142	145	151	116	144	143 -> 143
146	114	152	134	119	115 -> 115
149	131	131	121	128 -> 128
139	124	116	155 -> 155
136	121	129	135	134	150 -> 150
129	152	148	124	137	128	133 -> 133
123	153	119	129 -> 129
131	110	121	137	153	150 -> 150
130	119	154	133	139	115	129 -> 129
112	150	116	147	109 -> 109
---
[155 129 136 128] | 136

[[140 139 139 109 130 131 107]
 [124 115 119 106 136 146 112]] | 109

[150 145 153 123] | 150

[[ 98 104 134 136 109]
 [142 157 133 114 145]] | 109

[[108 130 109 134]
 [100 102 103 157]
 [131 115 140 148]] | 103

[119 148 126 152 123 109] | 123

[143 147 138 129 136 123 152] | 136
---
[119 126 108 121 116 116  99] 116
[ 99 116 147 140 114 104 150] 104
[117 123 124 130  99 157] 99
[138 121 111 156 125] 156
[134 129 154 140 148 133] 148
[131 129 128 158 127 129 150] 129
[139 142 108 151] 108
[151 120 110 108 113] 108
[116 110 130 145 103 148] 103
[107 116 117 105] 117
---
[[128 132 116 102 137 141]
 [126 134 127 133 120 129]
 [129 138 125 125 115 132]] | 125

[[108 132 125 110 133 120]
 [113 118 106 111 120 104]
 [117 136 126 135 135 123]] | 126

[[128 147 122 105 149 151]
 [117 120 115 144 111 141]
 [132 124 138 149 122 122]] | 138

[[126 134 133 118 135 123]
 [131 127 138 150 129 148]
 [130 127 139 152 129 151]] | 139

[[130 124 137 134 140 128]
 [138 117 135 120 132 123]
 [126 137 121 117 121 155]] | 121

[[130 150 134 122 126 122]
 [126 147 128 125 128 120]
 [124 147 130 122 125 126]] | 130

[[116 132 128 129 118 126]
 [119 133 128 127 121 136]
 [107 150 125 116 128 125]] | 125

[[152 126 115 118 123 151]
 [122 155 122 113 143 117]
 [142 150 125 104 116 129]] | 125
---
120	117	104	119	151
107	139	138	138	155
147	102	146	115	100
: 115

120	144	132	124	155
126	124	125	125	117
140	122	113	138	151
: 138

110	131	128	102	144
129	123	139	113	133
131	112	130	110	122
: 110

143	144	142	145
114	115	113	114
150	150	111	151
: 111

151	114	128	125
107	115	125	135
142	147	104	120
: 104

134	139	140	120
147	155	102	111
131	133	134	124
: 134

103	131	134	111	104	114
101	132	134	109	102	113
103	131	133	111	104	114
: 104

139	121	133	139	126	121	139
133	105	127	138	105	112	135
127	122	131	128	125	120	127
: 120

140	107	138	126	138	136
132	137	112	133	134	139
136	135	146	127	126	137
: 126
---
[132 125 116 113 154 116 143] ==> 154

[[108 113 118 135 108]
 [123 139 138 122 150]
 [105 119 124 138 110]] ==> 124

[[126 127 128 128 128 127 128]
 [135 121 156 118 144 118 133]
 [128 127 128 128 129 128 128]] ==> 129

[121 116 112 158 114 112 120] ==> 114

[113 125 115 123 131  99 134] ==> 131

[[117 141 105 127 117 135]
 [139 129 145 124 135 115]
 [119 110 123 135 127 145]] ==> 135

[[101 111 115 150]
 [108 112 109 154]] ==> 112

[118 100 108 128 132] ==> 108

[150 141 127 146] ==> 141

[104 100 142 137] ==> 100
---
[[142 106 143 131 140]
 [121 122 121 122 122]
 [112 120 114 106 109]] ==> 121

[[105 100 149 135 155 105 128]
 [132 115 112 107 127 130 123]
 [134 127 109 111 105 148 155]] ==> 132

[[126 127 153 102 136 123 101]
 [131 126 130 121 135 126 128]
 [132 119 132 116 137 126 115]] ==> 131

[[142 151 139 125 136 126 109]
 [111 142 122 128 150 142 145]
 [140 106 123 142 137 129 133]] ==> 111

[[141 138 154 125 113]
 [143 144 114 139 137]
 [127 113 136 135 149]] ==> 143

[[116 127 119 100 131]
 [130 127 126 117 131]
 [130 127 137 141 119]] ==> 130

[[107 134 114 121 148]
 [127 116 119 131 158]
 [144 125 152 139 114]] ==> 127

[[120 122 119 115 111]
 [123 110 152 149 145]
 [148 147 108 114 123]] ==> 123
---
[[113 124 151 129]
 [133 123 110 125]] value 151, 133

[127 150 100 136 118 157] value 157, 150

[[114 128 123 119 123]
 [149 112 111 114 112]] value 149, 128

[[124 135 109 113 156 116 114]
 [115 140 107 113 157 122 128]
 [117 138 115 113 117 123 135]] value 157, 156

[[123 131 133 128 134 128 132]
 [124 132 132 129 135 126 133]
 [143 128 117 107 147 146 149]] value 149, 147

[112 141 152 129 117] value 152, 141
---
[[123 124 132 153 129]
 [118 118 130 158 127]] -> 153

[131 120 132 102 129] -> 131

[118 131 152 139 129 158] -> 152

[125 126 128 133 149] -> 133

[131 129 121 105 127 144] -> 131

[124 142 102 128] -> 128
---
Q:
[[130 124 121 122 123 151]
 [130 124 122 122 123 151]
 [130 124 122 120 123 152]]
A: 123

Q:
[[133 135 124 118 134]
 [131 104 117 139 135]
 [135 130 109 126 138]]
A: 118

Q:
[[139 138 110 106 120]
 [125 119 111 106 138]
 [140 111 145 120 115]]
A: 106

Q:
[[125 118 137 122 125 131]
 [147 109 146 107 128 141]
 [134 121 142 108 134 149]]
A: 125

Q:
[[119 156 120 108 127]
 [136 119 141 130 122]
 [119 154 120 104 129]]
A: 108

Q:
[[147 146 136 112 132 144]
 [139 126 154 134 141 148]
 [113 104 138 154 125 122]]
A: 132
---
[[125, 133, 137, 128, 127, 112, 119],
 [149, 117, 127, 123, 132, 153, 147]] 149

[[145, 134, 107, 135],
 [126, 113, 129, 114],
 [107, 114, 144, 113]] 126

[[117, 126, 128, 128, 127, 126],
 [139, 109, 125, 130, 149, 110]] 139

[[143, 120, 109, 137, 147, 139],
 [127, 141, 152, 114, 101, 125],
 [131, 107, 119, 101, 132, 112]] 127

[[140, 143, 108, 139, 108, 128, 114],
 [139, 145, 103, 143, 110, 129, 110],
 [139, 145, 104, 143, 110, 129, 110]] 139

[[141, 126, 129, 126, 101, 140, 138],
 [127, 129, 125, 133, 127, 129, 126],
 [130, 133, 124, 136, 130, 135, 120]] 127

[[108, 142, 107, 148, 141, 117, 110],
 [116, 136, 113, 149, 145, 105, 104]] 116

[[136, 144, 140, 135],
 [155, 119, 132, 146]] 155

[[147, 130, 130, 118],
 [128, 147, 105, 142]] 128
---
[123 116 107 158 135] out 116

[[108 145 125 145]
 [117 156 112 102]] out 145

[157 139 154 151 124] out 139

[102 101 112 118 144 123] out 101

[116 104 129 126 128] out 104

[124 116 117 127 156] out 116

[[149 132 114 134 119 132 145]
 [142 117 125 132 107 113 134]
 [121 122 122 133 114 102 133]] out 132

[[130 133 130 115]
 [136 129 135 123]
 [154 122 121 113]] out 133

[106 151 107 110 118 142] out 151
